Look-ups in named tables: a row name and a column name give one cell, copied from the table.

Ton:
,Rulido,Tofik,Peg,Vifidi,Suv
Guvofe,-44.33,87.99,-22.28,65.88,-5.19
Pef,-99.98,6.10,-56.04,97.36,-48.54
Nenem,11.12,21.53,-54.66,17.86,26.51
Zomip,60.10,-94.80,-0.69,44.45,-27.56
Tukiti,-35.19,8.45,-11.64,6.63,-8.87
Votifi,16.85,-82.40,67.13,-29.00,24.76
Bomupev,64.53,39.55,-60.34,50.96,-5.48
Nak,19.67,-69.31,-5.28,74.20,-35.19
Lonon,-44.66,76.74,-23.87,59.71,-79.88
Fono,-31.20,-56.42,-0.17,-17.79,-1.44
Tal,-24.20,-40.72,13.66,-25.93,-8.76

Rulido of Nak is 19.67
Rulido of Nenem is 11.12
Tofik of Fono is -56.42
Vifidi of Pef is 97.36
Rulido of Lonon is -44.66
Rulido of Tal is -24.20
Peg of Zomip is -0.69
Tofik of Nak is -69.31
Peg of Nak is -5.28
Vifidi of Guvofe is 65.88
Suv of Tal is -8.76
Rulido of Zomip is 60.10
Tofik of Lonon is 76.74

Voso =
,Kudodim,Kevof,Zin,Gop,Kisemud,Nedanir,Lir,Runubob,Rege,Pud
Rivufev,49.2,54.7,59.6,72.8,59.5,37.5,18.9,58.2,61.3,78.6
Nubudob,40.3,22.8,26.2,65.5,18.7,62.8,63.9,71.4,51.8,17.0
Tep,13.8,38.5,57.1,24.6,44.6,12.7,17.6,33.7,28.1,32.0
Tiliri,65.8,32.4,40.5,20.8,5.1,9.7,76.2,14.5,55.4,41.6
Vovap,60.1,35.7,64.8,68.2,40.5,34.9,61.7,7.2,11.1,71.8
Lup,14.0,30.8,10.9,61.8,23.0,40.2,72.1,37.0,16.0,72.3

What is the Runubob of Rivufev in Voso?
58.2
What is the Runubob of Tep in Voso?
33.7
What is the Kisemud of Rivufev in Voso?
59.5
What is the Lir of Rivufev in Voso?
18.9
What is the Kisemud of Tiliri in Voso?
5.1
What is the Kevof of Vovap in Voso?
35.7
What is the Pud of Nubudob in Voso?
17.0
What is the Pud of Lup in Voso?
72.3
What is the Zin of Nubudob in Voso?
26.2
What is the Pud of Tiliri in Voso?
41.6
What is the Gop of Vovap in Voso?
68.2
What is the Nedanir of Nubudob in Voso?
62.8
What is the Zin of Rivufev in Voso?
59.6
What is the Nedanir of Tep in Voso?
12.7

Rebesa:
        Fepovo  Lisuz  Turosas
Naz        0.8   -0.1     -0.5
Vabu       0.0    0.4      0.6
Tilib     -0.1    0.4      0.7
Lep        0.7    0.0     -0.4
Zad        0.6    0.1     -0.2
Sekil      0.1    0.3      0.5
Fuz        0.8   -0.1     -0.6
Givazo     0.7    0.0     -0.4

Lisuz of Sekil = 0.3
Fepovo of Sekil = 0.1
Fepovo of Vabu = 0.0
Fepovo of Givazo = 0.7
Turosas of Sekil = 0.5
Lisuz of Zad = 0.1
Turosas of Naz = -0.5

Pume:
,Moz,Nen,Rula
Fupino,148,83,141
Pulu,52,117,171
Sigokop,40,215,107
Nororid,96,108,129
Sibe,184,42,129
Sir,134,71,23
Bizukod,46,167,119
Supi,51,175,133
Posifuv,135,124,42
Zividat,36,115,223
Lus,193,16,141

Moz of Sigokop = 40
Moz of Sibe = 184
Nen of Supi = 175
Nen of Sibe = 42
Moz of Posifuv = 135
Moz of Sir = 134
Moz of Fupino = 148
Rula of Sigokop = 107
Rula of Fupino = 141
Nen of Bizukod = 167
Nen of Lus = 16

Ran =
	Gubolu	Kis	Letul	Piz	Kono
Fisipi	-0.57	-0.27	0.20	-0.08	0.00
Pab	-0.39	-0.12	-0.22	-0.05	-0.21
Fus	-0.08	-0.01	-0.75	-0.10	-0.36
Mir	-0.12	-0.27	0.15	-0.26	-0.14
Baf	-0.42	-0.30	-0.23	-0.18	0.04
Dusumis	-0.14	-0.27	0.45	-0.24	-0.13
Tigif	-0.08	0.03	-0.66	-0.07	-0.40
Vov	-0.46	-0.33	0.00	-0.18	0.05
Mumepi	-0.23	-0.12	-0.59	-0.12	-0.21
Gafu	-0.63	-0.29	0.71	-0.06	-0.01
Naf	-0.03	-0.17	-0.56	-0.24	-0.17
Rudu	-0.06	-0.40	0.43	-0.37	0.03
Mivadar	-0.48	-0.26	0.42	-0.10	-0.06
Tefu	-0.46	-0.45	0.83	-0.25	0.11

Rudu, Kono: 0.03
Fus, Kis: -0.01
Naf, Kono: -0.17
Tefu, Piz: -0.25
Fisipi, Gubolu: -0.57
Baf, Letul: -0.23
Dusumis, Kono: -0.13
Fus, Gubolu: -0.08
Mivadar, Gubolu: -0.48
Mir, Piz: -0.26
Vov, Letul: 0.00
Tigif, Piz: -0.07
Fisipi, Letul: 0.20
Gafu, Kono: -0.01

